[[120 123 131 111]
 [145 130 135 107]
 [119 124 128 125]
 [141 117 126 119]
 [121 141 142 126]]
:
[[131 111 120 123]
 [135 107 145 130]
 [128 125 119 124]
 [126 119 141 117]
 [142 126 121 141]]

[[131 128 124 131 140 129]
 [130 128 133 126 103 140]]
:
[[140 129 131 128 124 131]
 [103 140 130 128 133 126]]

[[109 110 121 134 146 105 138 102]
 [104 146 151 114 154 108 110 111]
 [128 140 122 155 132 122 103 137]
 [116 133 154 124 138 129 123 107]]
:
[[138 102 109 110 121 134 146 105]
 [110 111 104 146 151 114 154 108]
 [103 137 128 140 122 155 132 122]
 [123 107 116 133 154 124 138 129]]

[[131 133 133 130 130 116 133 119 131 116]
 [127 127 123 126 138 137 126 126 126 138]
 [133 137 133 132 119 132 135 117 140 110]
 [126 126 120 123 129 101 125 117 125 129]
 [128 126 126 121 119 130 125 144 132 126]
 [130 131 125 130 114 113 130 125 125 127]
 [127 125 128 118 131 114 124 148 129 133]
 [127 123 131 127 113 127 125 140 129 129]]
:
[[131 116 131 133 133 130 130 116 133 119]
 [126 138 127 127 123 126 138 137 126 126]
 [140 110 133 137 133 132 119 132 135 117]
 [125 129 126 126 120 123 129 101 125 117]
 [132 126 128 126 126 121 119 130 125 144]
 [125 127 130 131 125 130 114 113 130 125]
 [129 133 127 125 128 118 131 114 124 148]
 [129 129 127 123 131 127 113 127 125 140]]

[[131 146 123 112 124 120 131 135]
 [130 126 128 126 130 140 150 124]]
:
[[131 135 131 146 123 112 124 120]
 [150 124 130 126 128 126 130 140]]

[[135 125 127 123 126 124]
 [125 131 129 121 135 120]
 [144 130 137 135 130 130]
 [122 154 131 146 138 132]
 [132 129 140 128 140 130]
 [127 130 126 129 128 123]
 [125 130 137 121 143 122]
 [128 126 128 136 123 141]
 [124 136 121 124 126 128]]
:
[[126 124 135 125 127 123]
 [135 120 125 131 129 121]
 [130 130 144 130 137 135]
 [138 132 122 154 131 146]
 [140 130 132 129 140 128]
 [128 123 127 130 126 129]
 [143 122 125 130 137 121]
 [123 141 128 126 128 136]
 [126 128 124 136 121 124]]

[[118 125 136 129 119]
 [130 123 141 136 130]
 [129 122 145 137 125]
 [129 130 118 140 115]
 [108 121 114 132 137]
 [128 132 115 142 120]
 [116 139 121 140 130]
 [127 141 120 146 133]
 [106 128 131 122 147]
 [128 133 119 139 117]
 [148 127 128 133 121]]
:
[[129 119 118 125 136]
 [136 130 130 123 141]
 [137 125 129 122 145]
 [140 115 129 130 118]
 [132 137 108 121 114]
 [142 120 128 132 115]
 [140 130 116 139 121]
 [146 133 127 141 120]
 [122 147 106 128 131]
 [139 117 128 133 119]
 [133 121 148 127 128]]

[[136 126 124 125 123]
 [123 113 144 112 136]
 [133 105 125 127 154]
 [119 136 114 138 123]
 [146 146 137 119 129]
 [138 125 135 121 133]]
:
[[125 123 136 126 124]
 [112 136 123 113 144]
 [127 154 133 105 125]
 [138 123 119 136 114]
 [119 129 146 146 137]
 [121 133 138 125 135]]
---
[[125 151 126]
 [136 136 129]
 [132 136 122]
 [133 112 127]]
:
[[151 126]
 [136 129]]

[[113 125 113 144 139]
 [ 99 134 129 131 124]
 [144 128 147 119 127]]
:
[[125 113]
 [134 129]]

[[130 154 131]
 [134 157 122]]
:
[[154 131]
 [157 122]]

[[107 155 125 105 116]
 [104 151 123 112 117]]
:
[[155 125]
 [151 123]]

[[128 148 145 110 128]
 [119 138 119 138 126]
 [126 118 117 119 123]
 [151 122 127 115 132]
 [110 111 123 139 120]]
:
[[148 145]
 [138 119]]

[[132 130 142 131 129]
 [121 132 129 122 126]
 [132 147 156 150 111]
 [138 107 118 120 130]]
:
[[130 142]
 [132 129]]
---
[[131 125 138 133 144]
 [134 136 150 116 129]
 [130 125 120 127 131]
 [123 132 130 124 131]
 [123 130 142 130 138]
 [130 132 126 138 144]
 [143 120 128 110 143]]
:
[[134 136 150 116 129]
 [123 130 142 130 138]
 [131 125 138 133 144]
 [123 132 130 124 131]
 [143 120 128 110 143]
 [130 132 126 138 144]
 [130 125 120 127 131]]

[[133 127 118 126 133 127 127 133 134]
 [132 139 138 139 135 133 139 133 132]
 [149 119 125 120 139 120 121 139 138]
 [131 122 130 120 123 134 124 127 125]]
:
[[132 139 138 139 135 133 139 133 132]
 [131 122 130 120 123 134 124 127 125]
 [149 119 125 120 139 120 121 139 138]
 [133 127 118 126 133 127 127 133 134]]

[[114 102 113]
 [118 134 117]
 [106 139 107]
 [111 129 142]
 [112 124 134]
 [100 149 116]]
:
[[111 129 142]
 [112 124 134]
 [118 134 117]
 [100 149 116]
 [114 102 113]
 [106 139 107]]

[[121 146 119 137 125 142]
 [141 122 123 152 121 135]]
:
[[141 122 123 152 121 135]
 [121 146 119 137 125 142]]

[[139 118 137 119 148 136]
 [135 132 138 111 106 127]
 [130 123 123 119 144 129]]
:
[[135 132 138 111 106 127]
 [139 118 137 119 148 136]
 [130 123 123 119 144 129]]

[[138 117 137 141 141 125 130 118 135 136 137 149 109 138 131 130]
 [124 121 120 122 123 149 126 130 117 145 125 104 127 131 127 115]
 [118 141 119 116 115 128 125 137 123 119 119 111 147 117 125 128]
 [129 144 132 129 126 105 129 131 135 109 125 147 137 121 130 140]
 [116 109 130 132 148 136 138 119 135 115 138 116 126 124 116 130]]
:
[[138 117 137 141 141 125 130 118 135 136 137 149 109 138 131 130]
 [129 144 132 129 126 105 129 131 135 109 125 147 137 121 130 140]
 [116 109 130 132 148 136 138 119 135 115 138 116 126 124 116 130]
 [124 121 120 122 123 149 126 130 117 145 125 104 127 131 127 115]
 [118 141 119 116 115 128 125 137 123 119 119 111 147 117 125 128]]

[[125 123 111 117]
 [116 127 135 107]]
:
[[116 127 135 107]
 [125 123 111 117]]

[[127 135 123 124 124 123 133 126 138 127 133 123 129 136 125]
 [131 123 127 124 128 132 134 128 147 131 129 130 124 127 124]
 [138 140 134 137 128 143 116 130 111 142 135 127 142 133 151]]
:
[[138 140 134 137 128 143 116 130 111 142 135 127 142 133 151]
 [131 123 127 124 128 132 134 128 147 131 129 130 124 127 124]
 [127 135 123 124 124 123 133 126 138 127 133 123 129 136 125]]
---
[[115 121 120 107]
 [124 143 126 153]
 [116 151 146 149]]
:
[[143 126]
 [151 146]]

[[119 124 122 122]
 [130 142 134 132]
 [123 149 126 128]
 [136 130 136 136]]
:
[[142 134]
 [149 126]]

[[146 135 145 137 129]
 [114 134 152 121 137]
 [130 136 150 129 136]]
:
[[134 152]
 [136 150]]

[[130 144 143 129 142]
 [143 127 154 115 153]
 [129 149 111 136 116]
 [134 142 108 142 115]
 [137 103 150 109 148]]
:
[[127 154]
 [149 111]]

[[141 131 124 151]
 [129 130 126 145]
 [137 128 122 151]
 [135 133 131 133]
 [128 128 127 138]]
:
[[130 126]
 [128 122]]

[[126 127 116]
 [136 132 111]
 [124 151 127]]
:
[[132 111]
 [151 127]]

[[105 129 142 125 112]
 [127 131 121 145 114]
 [125 123 120 112 135]]
:
[[131 121]
 [123 120]]

[[107 125 104 127]
 [104 124 125 136]
 [133 110 133 129]
 [133 111 134 133]]
:
[[124 125]
 [110 133]]
---
[[134 127 128 148 134 128]
 [132 127 129 132 141 137]
 [141 130 128 146 128 128]
 [129 128 128 131 139 147]
 [150 134 128 134 130 129]
 [129 126 129 133 128 153]]
:
[[132 127 129 132 141 137]
 [129 128 128 131 139 147]
 [129 126 129 133 128 153]]

[[121 121 123 118 118 130 121]
 [129 119 130 127 119 119 132]
 [130 125 133 113 117 131 135]
 [131 120 131 127 120 118 135]
 [130 120 129 130 122 115 135]
 [131 141 121 118 136 111 142]
 [134 129 136 108 118 132 142]
 [134 130 137 107 118 132 143]
 [130 138 122 119 134 113 140]
 [130 129 129 115 122 125 136]
 [131 122 128 129 124 114 136]
 [132 134 128 116 128 118 143]]
:
[[129 119 130 127 119 119 132]
 [131 120 131 127 120 118 135]
 [131 141 121 118 136 111 142]
 [134 130 137 107 118 132 143]
 [130 129 129 115 122 125 136]
 [132 134 128 116 128 118 143]]

[[141 132 135 142 126 111 130]
 [134 141 145 133 136 131 144]
 [148 130 135 146 133 133 136]
 [115 124 124 114 132 134 126]
 [149 139 138 148 128 135 139]
 [117 126 130 117 133 138 131]
 [135 133 135 136 127 126 134]
 [126 128 125 126 128 136 127]
 [134 136 136 134 126 127 135]
 [149 135 134 149 124 126 133]
 [124 137 137 125 132 136 138]]
:
[[134 141 145 133 136 131 144]
 [115 124 124 114 132 134 126]
 [117 126 130 117 133 138 131]
 [126 128 125 126 128 136 127]
 [149 135 134 149 124 126 133]]

[[118 143 110 150 107 106 130 117 120 114 125 138 119]
 [128 135 145 110 142 124 150 152 128 123 118 140 127]]
:
[[128 135 145 110 142 124 150 152 128 123 118 140 127]]

[[121 138 127]
 [105 148 139]
 [140 126 117]]
:
[[105 148 139]]

[[139 118 120 139 123 116 122 141 140 139 121 112 137]
 [136 120 118 138 112 109 118 130 133 137 104 117 135]
 [118 108 107 114 123 131 110 126 118 121 136 111 111]
 [118 137 138 116 133 142 132 114 118 116 140 143 120]
 [137 137 137 139 120 148 136 131 125 134 153 135 141]
 [116 142 138 118 136 126 137 110 121 112 112 142 120]]
:
[[136 120 118 138 112 109 118 130 133 137 104 117 135]
 [118 137 138 116 133 142 132 114 118 116 140 143 120]
 [116 142 138 118 136 126 137 110 121 112 112 142 120]]
